Each row has two labels, one from each of two sets.
[ 15.4   0.6  14.1 -19.7   0.7  10.8  19.8  10.6 -22.9   9.9   9.8 -11.2
 -40.5  -3.0   7.3   0.7   6.0 -21.0   4.6   3.7 -21.7  -3.2  15.3  12.9
  -6.0  -9.2 -10.0   5.5   2.3   2.7  -8.0  13.9   0.8   1.9  -6.8   1.8
 -16.6  -5.5  -5.4 -11.3  -2.3  -4.7   6.5 -12.1   7.1  -2.0  13.3 -12.9
  -1.2 -37.9  11.8  -8.7  -1.0  -6.1   6.1  17.7 -10.8  -5.3   7.3   6.3
 -10.6  -4.4  -5.2 -58.8] -> Q802 & T
[  4.6  -3.5   2.6   5.3   7.2   2.5   5.5  12.2 -29.2 -16.1   8.7 -10.3
   8.8  -3.2  -6.5  23.1  17.3 -31.0  -1.1 -10.3  -0.4  -0.1 -13.2  13.4
  11.5  14.1   0.0   5.7  -2.0   0.5 -33.7  -2.0   4.0  22.5  -0.3   0.4
  -0.8 -16.0  21.1  -3.2  -2.3   0.5  -4.2 -15.0  15.7  -2.9  14.4  13.9
   0.7   0.9  -6.4  12.1  12.7  12.9   4.1   3.6   4.6  -6.1  -5.7   8.6
 -12.7  -3.5   1.6 -26.6] -> Q571 & R
[  9.8  -0.4  -0.2 -10.1  12.7  23.8   0.8  -6.3  -0.9 -22.3   4.5 -15.9
  -7.9  -0.3 -28.2  -2.1  24.8 -58.3  -5.8 -10.5  -5.8  -8.6 -10.4   4.7
   6.4   6.1  -4.2 -11.6  13.7  11.2 -34.3   6.1   8.8  30.7   3.0 -13.0
 -16.6 -23.2  12.2   5.2  12.3  -2.5  -5.0 -35.1  -1.4  -6.3  14.4   7.7
  -0.7  -9.0  -0.1   9.9  20.8  22.6   2.9   7.4   7.2  -6.1  17.0  -2.6
  -7.8   4.3   5.7 -44.5] -> Q571 & R
[  1.3  -2.1   1.1  15.3   7.4  14.5  -1.4   7.9 -21.5  -6.2  -4.7 -12.8
 -45.2 -11.8  -0.9  14.3   4.1  -8.5  18.4   3.6  -6.4 -15.6   4.7   4.4
   0.4 -11.5   3.3   2.7  -0.3  -2.9   3.6   1.3  29.5  12.4  -1.7 -37.1
 -13.6  12.9  -3.7  -4.0  -6.8 -11.8   8.4   3.3   2.0  -0.9   5.0  -0.3
   2.4 -57.1  -5.5   0.9  -9.6  -3.8  -9.7   3.2  -1.4  -4.8  -0.8  -8.9
  -6.9 -10.4  -7.8 -28.5] -> Q802 & U
[ 21.7  -3.1  10.3  -7.3  -8.3   0.8   4.4  29.1 -33.4  -4.0  19.4  -9.3
 -10.5 -16.4  12.1   3.5   5.2  -0.4 -10.1  -5.8  -1.0  -1.6  16.9  18.8
  -7.5  -7.8   4.8  -0.5   5.2  -5.5 -10.8 -21.6 -18.4  16.7   8.2   2.4
 -10.1 -14.9  -3.0  -5.6   1.9   5.5   3.8 -21.2   7.9  -0.5  15.2  -0.5
 -18.1 -46.7  -2.0   7.6   2.6  -2.0  -9.4   1.6  -1.3   4.4  -3.5  16.7
 -16.3 -10.2 -11.8 -63.8] -> Q802 & T
[-19.9   5.1  12.9  -7.4   6.6  12.9  11.9 -22.9 -28.8  -3.1 -19.2  16.6
 -45.3  17.2  -5.5   2.6  -2.5 -14.0  28.2   2.9 -40.5   4.4 -24.0 -11.9
   0.4 -24.7  -3.4  -1.9  -3.3   1.8   0.6  -2.0   2.6 -38.8  -2.6 -24.4
  -3.0  26.8  -6.1   8.4   9.3  -3.7  -0.5  42.6  -2.9   6.8  10.4  -6.3
  14.5 -12.4   0.6   2.5  -0.1  -0.7 -11.3  -1.5  -1.0 -10.3   3.6 -19.1
  15.4 -11.1  10.3  22.6] -> Q666 & U
[ 12.9  -4.6   9.9  -1.9  12.3   6.7  15.3 -20.0 -18.7 -23.1  15.4 -17.9
 -16.3   7.6  -9.8  -4.1  20.8 -13.7  37.2  -1.1 -30.0  -4.2 -27.4  12.9
   3.9 -10.2 -19.1  -5.7  10.5 -14.2 -23.8   0.1   5.9  -1.3  -0.7  -2.8
  -6.1  54.3  11.5   1.1   7.2 -11.0   7.3 -20.8   5.0  -1.5  28.9  -3.9
   3.0  -4.0  -1.0   6.0  12.8   2.6  -1.9  -0.3   1.9  -1.6  -4.6   1.7
  -5.7  -5.4 -11.7 -59.6] -> Q692 & M
[ 22.3   1.0  28.3  -8.8   2.5  14.5  11.8  13.0 -35.5  -7.6  -2.0 -24.2
 -29.6  -2.5  -8.4  31.3  11.4  47.7   3.1  12.0 -60.6   2.9  15.3  16.6
   1.5 -22.5   9.4   6.2   0.3  -8.2   6.6   1.1  -0.7   0.8 -22.2 -22.3
  -1.8   7.0 -11.9   5.8   3.2 -14.9   2.4   9.1   8.7   0.8  22.1  -8.0
  -7.3 -25.8  -3.8   2.0  -1.7 -13.1  -5.5   1.4 -12.6   9.2 -10.6  -4.4
 -25.1 -14.0 -24.6 -36.6] -> Q802 & U
[ 11.5   0.0  35.3  14.0   1.1   9.9   5.4  12.4 -45.2  -8.4   1.6 -20.2
 -39.0  24.3  -2.7   3.9  16.6 -17.4  16.7  10.2 -37.4  -6.3  -2.5  11.1
  -7.4 -25.6  -2.5  -3.3 -15.2  -6.5 -11.8  -9.5   5.5  -2.6  -2.2 -40.7
  -8.6   4.4   6.2   0.0   4.2 -26.9   2.0  41.5  10.9  -2.1  16.9  -1.5
  -6.1 -45.9  -9.0  -3.2  -0.4  -9.3 -12.8   4.5   5.0   0.3 -13.3  -4.6
 -16.8  -9.8   6.0 -35.9] -> Q802 & U
[ -6.6   4.2   2.7 -16.4   2.1  -2.7  -0.5 -11.4 -18.3   3.6  -6.3   9.5
  14.6  -6.0  -4.8  10.0  -4.6 -13.1  10.9  -3.8 -26.8  15.7 -11.5 -13.1
   9.0   2.1   1.2   7.8   0.6   0.0 -18.2   2.9  10.0 -28.9  -4.4   6.0
  -0.3   6.1   4.9  -6.1  14.0  -1.5   6.4 -15.1   7.5   3.0   4.1   5.1
   4.1   5.7  -1.4  -0.3 -12.7   6.4  -4.7   1.6   1.8  -6.8   1.3 -11.4
   5.1  -4.6  12.9  12.7] -> Q666 & M
[  9.9  -8.2   4.2  -3.3   8.5   0.3   5.0   9.5 -15.6 -16.4  11.0  -1.5
  -7.7  -4.2  -1.9 -19.0  35.2 -13.9  -2.7  -9.0   9.3  -2.5   1.2  16.6
 -10.8  -3.1  -2.4 -17.9   7.3  -3.5 -23.8  -5.9 -20.0  15.2   5.4  -2.3
 -14.7 -22.2  -9.4   9.2  -0.7  -0.7  10.3  -9.8   0.8 -10.4  26.9   4.3
  -4.0   5.5  -2.2  -8.0  27.3   0.1  -2.5   0.8  12.3   6.7   6.8  18.0
 -13.3  -5.1 -13.0 -55.2] -> Q802 & R
[ 22.2  -1.5  15.0   1.5   3.3   5.5   9.9  -2.0  27.5  -7.2  10.4 -30.2
 -16.4  -7.1 -22.6 -16.8  30.2 -25.4   1.8  -8.6 -24.1  -5.9  10.2  -5.9
  -5.2 -10.6 -10.1  -1.3   2.4  -8.2  -3.4   2.6   1.2   1.4  -0.5 -22.8
  -8.5  -5.7   5.9   2.1  -0.4 -23.3  -4.8   4.5  -3.5  -3.0  16.3  -7.5
  -6.4 -30.0  -2.5  -5.0  24.0   0.0   5.0   8.8  -8.4  20.4  12.5   5.0
 -10.8   2.7 -11.1 -44.1] -> Q802 & M
[ 19.9   9.6  15.0 -18.9   0.5  14.7  15.4   3.2 -24.8   6.3   0.9 -14.2
  11.5   4.3 -19.9  14.7  -1.3 -33.0   3.4  -2.3 -32.9  -5.8  10.4 -15.4
   1.9  -5.6  -8.6   6.4  10.9   0.3 -13.4  -0.3  13.3  -1.2   1.8 -20.4
 -14.2   3.5  12.7 -13.2  21.8  -7.8  18.3 -16.2   9.8  -0.8  11.7   4.1
  -3.3 -66.6   2.6  -1.3  -7.2  -2.5   3.8   6.3  -5.7   5.5   7.9  -6.9
  -6.7 -13.1  13.1 -14.1] -> Q571 & U
[ 14.1  -4.0  14.5  -2.8   1.9  17.4   4.8  -7.7 -39.3 -23.9   3.8 -13.3
 -18.7  -8.1  -5.0  -6.2  30.7   5.4   0.2  -4.6 -28.7  -3.9   5.3   8.8
  -4.9  -3.1  -4.5   0.3  16.7  -5.4 -14.5  27.5   1.8   1.2   0.8 -10.3
   3.7  -6.9  10.8   5.1 -14.1 -19.0  -8.0  16.7 -17.6  -1.5  27.0  -1.1
 -10.4  -1.4 -10.0   7.9  11.4  -6.9   2.9   1.3  -2.7  11.3   6.2   8.9
 -18.7  -3.8 -20.9 -10.1] -> Q802 & R
[ 13.8   3.3  16.3 -15.1   8.1   8.0  14.3 -10.0  10.9  -7.6   3.6 -25.2
  -5.6   6.8 -17.6   3.6  30.0 -27.1   2.6  -0.4 -47.7   2.5  -3.5 -10.1
  -2.1  -4.7  -4.6  -0.7  10.2   2.7 -15.7   5.2  13.5 -20.4 -15.3 -15.1
 -24.9  -2.7   6.9  -1.9   8.0 -11.9  14.5  -1.1   9.9  -7.9  28.1  -4.5
  -3.6 -25.5 -28.2  -5.3   6.1  -0.7  -4.9   8.5   0.7   4.6   9.9  -5.5
  -5.2   4.0  -0.1 -75.3] -> Q802 & M
[ 11.5   7.8  15.7 -20.6 -10.5  -2.2  15.6 -11.0   0.5 -16.1   8.7 -25.0
  11.3   0.8  -3.3   4.7  21.0  -5.1   6.4  -4.3 -48.1  13.8  13.6   0.7
  -3.7  12.0  -5.2  -1.3   4.7   4.4 -39.3   1.9   5.4 -20.3 -14.2 -26.0
  -8.5 -17.1   7.2   1.9  -2.6   6.2   4.9  21.8  14.4   4.5  17.5  -5.2
  -5.7  42.8  -9.8  -2.7  -2.3  10.0   0.8   6.5   6.4   3.2  -9.1   2.4
  12.2   4.4  -8.2 -46.6] -> Q692 & M
[  3.6   1.7   9.3 -18.8   3.6   8.5  -0.9  -1.1 -55.2  -8.4   4.5  -5.7
 -23.6   2.3  15.5  22.6   3.9  -8.2  10.2  -0.1 -16.7   2.5 -13.5  10.7
   5.3  -4.1   1.5  -0.8   1.8   3.6 -24.9   4.3   5.6  -2.3  -8.5 -33.5
 -11.8  -5.9   6.3 -14.9   6.9  -4.0   3.7   3.8   9.1 -20.0   7.9   4.8
  -2.2 -11.5  -8.3   7.1  -8.0   5.7  -6.5   3.6   5.2 -22.5 -11.1  -5.4
  -4.7  -7.8  11.7 -37.3] -> Q571 & U
[ 15.0   2.1  -3.1 -29.3   1.1   6.3   2.2  -4.2 -57.4 -16.8   8.5 -12.4
  32.0 -13.9 -20.8 -10.1   7.8 -15.8  -8.5 -27.3  -0.5   3.6  -5.8  -9.2
   3.5   2.4 -11.9  -6.1  22.8  -2.3 -34.7   2.1  -7.8  18.4   3.0  13.8
 -16.6 -27.3  26.8  -2.6  33.5  -0.1   5.3 -74.5  -1.5  -2.9  16.7   7.2
   5.4  -8.5   9.1  -0.6  16.9 -18.7   4.4   4.2  -7.3 -12.9   3.0  -0.6
 -16.1  19.1   8.3 -51.6] -> Q571 & R
[ 17.0   1.8  22.9 -25.1  -5.7  24.2  14.0  -5.3 -52.5 -28.8  13.8 -39.8
   0.8  -7.3  -1.2  -1.5  30.6   9.6  -9.2 -10.1 -31.8   7.1  12.4  25.3
 -23.7  -8.3  -3.0  -5.2  18.3   2.2 -15.4  11.2 -12.7  16.0  -7.4 -10.0
 -16.4 -19.8   7.2   8.9  -0.6 -23.8  -1.0 -12.4  -6.0   2.3  30.1 -16.9
 -13.2   9.7  -5.3   8.9  18.9   7.6  10.7   1.3  -2.3  11.0  20.4  11.0
 -29.2  -1.5 -47.0 -70.6] -> Q802 & R
[  2.4   3.2  13.1 -27.6   8.2  12.4  11.5  -2.8 -28.0  13.9   0.9 -15.9
 -32.1 -10.4  10.5  13.9  -7.1 -55.8  -7.2  -7.5  -4.8  -5.2  26.5  22.5
   1.0   9.4  -5.1  -2.0  11.0   4.3 -31.5   5.6   8.5  31.4   1.5 -16.8
 -37.8 -23.8   2.5 -17.1   1.8   6.0   1.4 -58.6  20.2   2.3   3.9   3.8
  -5.6 -50.4  -0.8   8.6   3.8  12.1   9.2  10.8  -2.7 -18.0  26.3  -0.9
 -21.6  -3.2   8.9 -51.2] -> Q571 & T
